Where the symbols take the states:
* | σ ε κ
q666 | q71 q372 q501
q501 | q666 q185 q337
q313 | q618 q464 q175
q372 | q185 q666 q433
q91 | q657 q613 q672
q323 | q111 q682 q142
q201 | q613 q657 q907
q361 | q788 q938 q196
q789 | q629 q109 q111
q464 | q768 q313 q839
q109 | q550 q789 q759
q111 | q789 q550 q323
q759 | q109 q629 q768
q278 | q938 q788 q365
q589 | q196 q957 q41
q657 | q987 q201 q91
q185 | q85 q501 q372
q206 | q3 q630 q188
q85 | q839 q337 q185
q802 | q709 q694 q560
q337 | q501 q85 q618
q3 | q694 q709 q206
q672 | q91 q41 q957
q74 | q957 q196 q938
q188 | q206 q320 q71
q66 | q907 q142 q682
q788 | q560 q278 q361
q987 | q142 q907 q657
q550 | q682 q111 q109
q630 | q320 q206 q709
q907 | q201 q987 q66
q142 | q323 q66 q987
q613 | q41 q91 q201
q320 | q433 q188 q630
q196 | q361 q74 q589
q694 | q365 q802 q3
q629 | q175 q759 q789
q175 | q313 q768 q629
q839 | q464 q618 q85
q768 | q759 q175 q464
q957 | q672 q589 q74
q71 | q188 q433 q666
q709 | q630 q3 q802
q618 | q337 q839 q313
q938 | q74 q361 q278
q682 | q66 q323 q550
q433 | q372 q71 q320
q365 | q278 q560 q694
q560 | q802 q365 q788
q41 | q589 q672 q613

The rows follow the links: the fewer symbols apart two states are, the more alike their rows tend to be.

Each row is also shifted at random along 4 hidden directions that mean nothing.

Some states, each with a row of numbers:
q694
-17 -18 -12 26 -12 6 -2 1 38 0 -12 -18 -7 -6 -10 14 9 -14 23 41 21 -28 -7 23 8 -1 14 -5 26 -26 17 -47 2 10 -5 2 18 -14 1
q323
16 27 1 -1 7 -9 40 20 -125 11 75 43 -9 23 9 -16 -21 -12 -44 -40 -36 65 -18 -22 -6 -16 4 0 -38 22 -24 40 -39 -12 -8 -9 -48 87 -18
q768
49 -24 -16 -10 20 3 -61 -3 36 17 -41 -29 32 -7 31 -21 1 13 5 -12 26 -39 22 30 -6 38 -2 -4 26 -32 4 -31 24 -15 15 14 21 -19 -18
q789
-62 13 19 -33 8 -2 39 -10 -19 -2 34 23 -35 3 -7 26 7 -1 -2 -22 -30 13 -7 -23 -8 -10 -17 19 -21 23 -10 33 -20 -7 23 -9 -1 -9 18
q111
1 18 22 -33 8 2 30 -24 1 -1 23 19 -42 16 -5 22 15 5 -1 -15 -26 -6 -7 -29 7 -15 -13 24 -8 21 3 39 -25 -11 37 -9 9 -33 21
q206
98 -51 -15 4 6 8 49 -26 -21 1 38 -6 -41 -7 16 50 21 -40 32 24 10 -71 -23 26 4 15 -8 24 26 -37 39 -42 -43 -12 49 -18 41 -12 46
q629
-28 5 11 -28 17 -8 11 4 -19 7 4 10 20 -5 -6 0 -14 15 -14 -29 -29 45 10 -25 -20 21 -24 11 -29 18 -27 37 12 5 -7 -3 -30 18 3
q560
-13 24 10 -2 -2 -13 27 15 -55 3 28 29 9 -8 -17 -9 -27 4 -22 -14 -19 64 -2 -22 -19 -26 -6 -5 -43 36 -33 39 8 10 -41 -5 -41 50 -4
q320
64 -9 14 -21 29 5 -49 -25 4 11 -34 0 23 -32 31 -10 -13 35 -8 -28 12 -22 48 0 -27 3 -21 10 -10 19 -24 26 29 -32 -2 6 17 -28 11
q759
-106 -22 -19 2 -2 -23 37 46 -36 25 48 -9 24 6 -34 6 -5 -35 -12 4 -15 63 -16 24 0 35 4 -10 0 -37 -4 -40 -6 49 -29 -13 -40 90 -42
q41
-9 34 -8 34 -19 16 -9 5 -33 -31 -5 20 -25 18 35 -29 1 2 -11 21 17 -22 -25 -8 25 -32 26 -16 -3 7 19 3 -25 -40 9 17 -3 -7 9
q618
29 -31 9 -34 17 0 45 -27 -15 1 27 7 -24 -15 8 42 18 -11 17 -15 -23 -35 -5 -1 -19 29 -38 37 -2 -4 13 11 -27 -11 45 -23 19 -23 46
q196
-49 29 12 8 -36 -11 40 11 58 -27 -5 2 -15 18 -66 18 7 5 23 32 -26 53 -27 -35 11 -25 4 -4 -15 27 -11 20 16 45 -33 -2 -23 -18 4
q85
171 -34 5 -46 8 -25 4 22 120 38 -36 -48 69 -21 -88 33 -3 16 25 -17 -35 89 24 3 -37 83 -49 4 1 -15 -37 -9 79 97 -49 -13 -30 5 -35
q613
51 27 -11 33 -21 11 7 -11 -15 -36 7 12 -40 34 28 -8 15 -7 7 24 9 -44 -33 -11 35 -28 25 -5 8 3 33 -7 -43 -35 33 8 12 -27 19

Where do the symbols, taken in turn from left to right, take each start?
Answers are names.
109 27 -4 24 -22 11 -34 0 77 -31 -49 -21 5 18 -4 -21 14 23 18 23 15 -28 -13 -11 30 7 11 -16 22 -3 22 -9 10 0 7 30 10 -57 2
σ σ κ ε -> q91
-54 35 9 16 -17 10 -18 -7 9 -23 -22 21 -13 4 8 -16 -6 24 -3 13 7 -6 -5 -25 10 -47 18 -7 -14 32 -8 31 9 -20 -14 18 2 -29 17
κ σ ε σ σ κ -> q74
-48 47 14 -8 -8 -9 -16 13 23 -1 -16 4 14 18 -27 -22 -15 23 -18 -11 -13 59 10 -34 8 -18 6 -13 -23 26 -27 36 26 15 -32 8 -26 6 -26
κ κ ε ε κ -> q91
68 -16 -11 13 -29 -3 32 11 35 -3 16 -15 -11 2 -39 28 18 -29 26 41 4 -2 -23 19 15 -1 15 -2 16 -26 21 -38 -7 38 -5 -5 8 5 -8
κ κ ε κ κ κ -> q788
13 31 8 14 -9 -15 -5 26 -44 -3 -3 21 45 -2 -19 -33 -38 22 -33 -11 -14 85 -1 -28 -17 -14 -6 -25 -41 38 -48 39 31 24 -62 7 -67 60 -25
κ κ κ ε ε -> q589
92 41 8 -10 -6 3 1 -7 -3 -10 7 13 -34 28 6 -7 11 13 -12 -13 -8 -3 -1 -28 27 -29 17 2 -4 19 1 26 -15 -21 24 3 4 -23 -6
σ κ ε ε σ -> q142
49 -5 9 -10 34 -5 -7 1 -93 20 19 22 29 -19 27 -20 -31 5 -35 -44 -5 37 21 -4 -42 -9 -15 0 -31 21 -40 38 8 -16 -26 -7 -24 58 -4
ε κ κ ε κ κ -> q630
-9 5 -24 42 2 -4 -73 33 -23 2 -34 -17 69 10 31 -71 -30 11 -27 -7 29 24 8 26 5 36 17 -40 17 -29 -3 -27 23 -8 -35 26 -33 58 -49
κ ε σ ε σ ε -> q789
-29 39 4 7 -19 0 5 11 25 -9 7 4 -25 25 -25 -7 11 0 -5 8 -1 20 -7 -18 29 -43 38 -6 0 12 0 4 3 8 -11 8 0 -10 -23
σ σ κ κ κ κ -> q957
65 -42 -18 9 13 5 -1 -6 -52 7 13 -3 15 -20 40 -3 -5 -15 9 0 17 -33 -7 31 -16 23 -15 1 7 -30 16 -28 -13 -19 14 1 6 21 14
κ σ κ κ -> q666
54 3 24 -29 -3 -3 50 -23 13 -8 20 18 -48 -9 -21 45 13 -1 19 3 -28 -10 -3 -25 -6 -27 -18 26 -21 36 -2 34 -6 3 22 -19 17 -38 40
ε κ ε ε -> q3
73 34 -3 35 -20 8 -113 13 105 -11 -110 -34 48 2 -3 -57 -7 49 -2 13 44 -4 36 3 18 -11 31 -38 22 3 -13 -7 73 6 -43 35 5 -51 -42
σ κ ε σ -> q361
-8 -16 -17 10 2 8 -22 -1 25 3 -14 -20 0 8 19 -2 11 -5 7 10 22 -44 -3 25 20 25 15 -2 34 -42 30 -39 -12 -4 26 3 20 -13 -9
ε ε σ κ σ κ -> q109
